[[ 34 -37 -28  37 -36  38 -35  36 -36  19  33]
 [ 41 -29 -36   0  -2 -35   8  34 -37 -31   2]
 [ 35 -31 -34   3 -11 -32   5  34 -35 -34   6]
 [ 12  36 -22 -34  35 -39  36  18  38 -33 -35]
 [ 19  33 -36 -37  36 -37  38  33  36 -37 -39]
 [-36  41  37 -37  36 -12  36 -35  36  32 -37]
 [-36  20  35   9  -1  36  -9 -35  28  33   2]
 [ 14 -33  14  38 -36  36 -28  23 -34  16  37]
 [ 34 -35 -35  36 -37  36 -37  35 -38   4  35]
 [ 36 -40 -35  37 -36  34 -37  36 -35 -16  35]
 [-35  12  40  16  -6  35 -25 -38  24  34   9]
 [-37  37  37 -34  39 -10  32 -35  37  23 -36]] out 35

[[-16  -8   0 -12  -5 -11 -11  -9  -2   6  -9  15   6  -3 -25]
 [ -4  11   2  10  -9  -2   2 -15  16  -2  15  17  -1   6  -9]
 [-14  11  -1   0   1  -1  -5 -10  -1   2   4  23  -1 -14 -19]
 [  8   0   2  -6  -8 -17  -1  -2  11 -17  -4  -8   4  31   9]
 [ -4   0   9  -5 -17  -9   1 -12  11   3   3   2  10  12 -11]
 [  8  13  -3   8   5  -7   3  -1  14 -19   8  13  -6  21  12]
 [ -2  -8   4  -3 -19 -13  -2 -15  15   2   3  -7  10  22 -13]] out -11

[[ -2   6   0  -4  -1  -3   0  -8   4 -16   7   3  -6 -10]
 [  2   3   1   5   9   4 -10  -3   1  -3   1  -5   8   9]
 [  3   1   4  11  -6  -7  16  -4 -20   9  13 -15  -8 -11]
 [  8   3   9  -3 -11   0  23  -1  -1   6  15   6  -5 -10]
 [ 12   6  15  10   1   2  17 -11  -3  -4  22  -9  -7 -20]
 [ -8   0  -6 -20 -16  -6  15   0   2  -2   3  17  -3  -5]
 [ -8  -3  -9 -14 -15 -11   7   5  -5  -3  -1  12 -10  -5]
 [ 35   8  21  43   4   4 -12  18 -18  11   7 -13 -23  16]
 [  9  11   6  -5 -11   3   9   7   3   6   6  18   1  16]
 [ -2   6   7   3  13   6 -12 -15  24 -23  -5  -3  -6 -22]
 [  7  17  12   4  -3  12  15  -1   7  27  -6   4  14  19]] out 16

[[-41  -4   9  10 -33   4 -29]
 [ 21 -11  -1  10   2   0  -5]
 [ 11  16 -41  -7 -25 -15  -9]
 [ -7  -2  -5 -13 -17 -13 -15]
 [  2  -1 -30 -19 -39  11 -10]
 [ 18  -4  -3  27  -2  -9   8]] out -15

[[ -9   6  22  -8 -27 -13 -41 -16  44   8  14  -6]
 [ 17 -21 -14   7  20  13   2  12 -23  -7 -18   7]
 [ 31 -10 -16  -6   7  21  -3   9  -5   2  38  -9]
 [-27  10  28  -3 -25 -24 -31 -19  38   5 -14   1]
 [ -5   6  19  -9 -26 -10 -38 -14  43   9  22  -8]
 [ 28  -5 -15  -8   4  19   2   8  -3   3  43 -10]
 [-12  14  19  -9 -27 -14 -27 -16  41   9  23  -9]] out -8

[[  8 -29 -12  16  -2 -41   3]
 [-17  30  21 -16   6  22   4]
 [-11  -9   2  -2  -2  -1  13]
 [ -3 -30 -27  28 -16   0  25]
 [ 14 -23 -11  13  -4 -15  -6]
 [  0   4  -5   4   1   9   7]
 [ -3  10  -8   7  -1  22  14]] out -6

[[  7 -10 -36 -25  20 -19  20 -18  -2  29]
 [ -8   1  -9  -2   0   2   7 -12   4   8]
 [ -1   3  13   5  15   8  -6   0   6   8]
 [ -4 -11   5   3   5 -14   8   4  -1 -16]
 [ -6   0   3  -1  -5   0  -1  12   0  -3]
 [ -4  -1 -11  -2  -3  -1   7 -15   1   4]
 [ -1  11  42  24 -10  17 -25  27   1 -25]
 [  9  -1   4   2   2  -1  -4   1  -3  -2]
 [  5  -3  -8 -10   1   6   0  17 -27  -5]
 [-24 -13 -10   2   9 -13  24 -20   9  -5]
 [  4  -3  -6  -7  14  -4   4  -3   0  14]
 [  1   0   7   3   6   2  -4   6   1   0]] out -5

[[  2  -1   1  -4  -7   4  -4   0   0   1   3  -2]
 [  4  -1  -1  -5   2  -4  -3   4  -7   1  -1   2]
 [ -7  -5   4  -2  -5  -1  -3   3   2  12   2  -7]
 [  8   0 -22   3 -11  31   9  -2  13   6  19   1]
 [ -5  -4  -8  18  21 -14  12   5  -3  -4   2   3]
 [  6  -2  -1  -5   0  -5  -4   8  -7   0   0   1]
 [  0   0   0   0   1   0   0  -1  -1  -2   1   0]
 [ -4  -8   7   7   5  -8   6  -3  -4   6  10  -3]] out 1
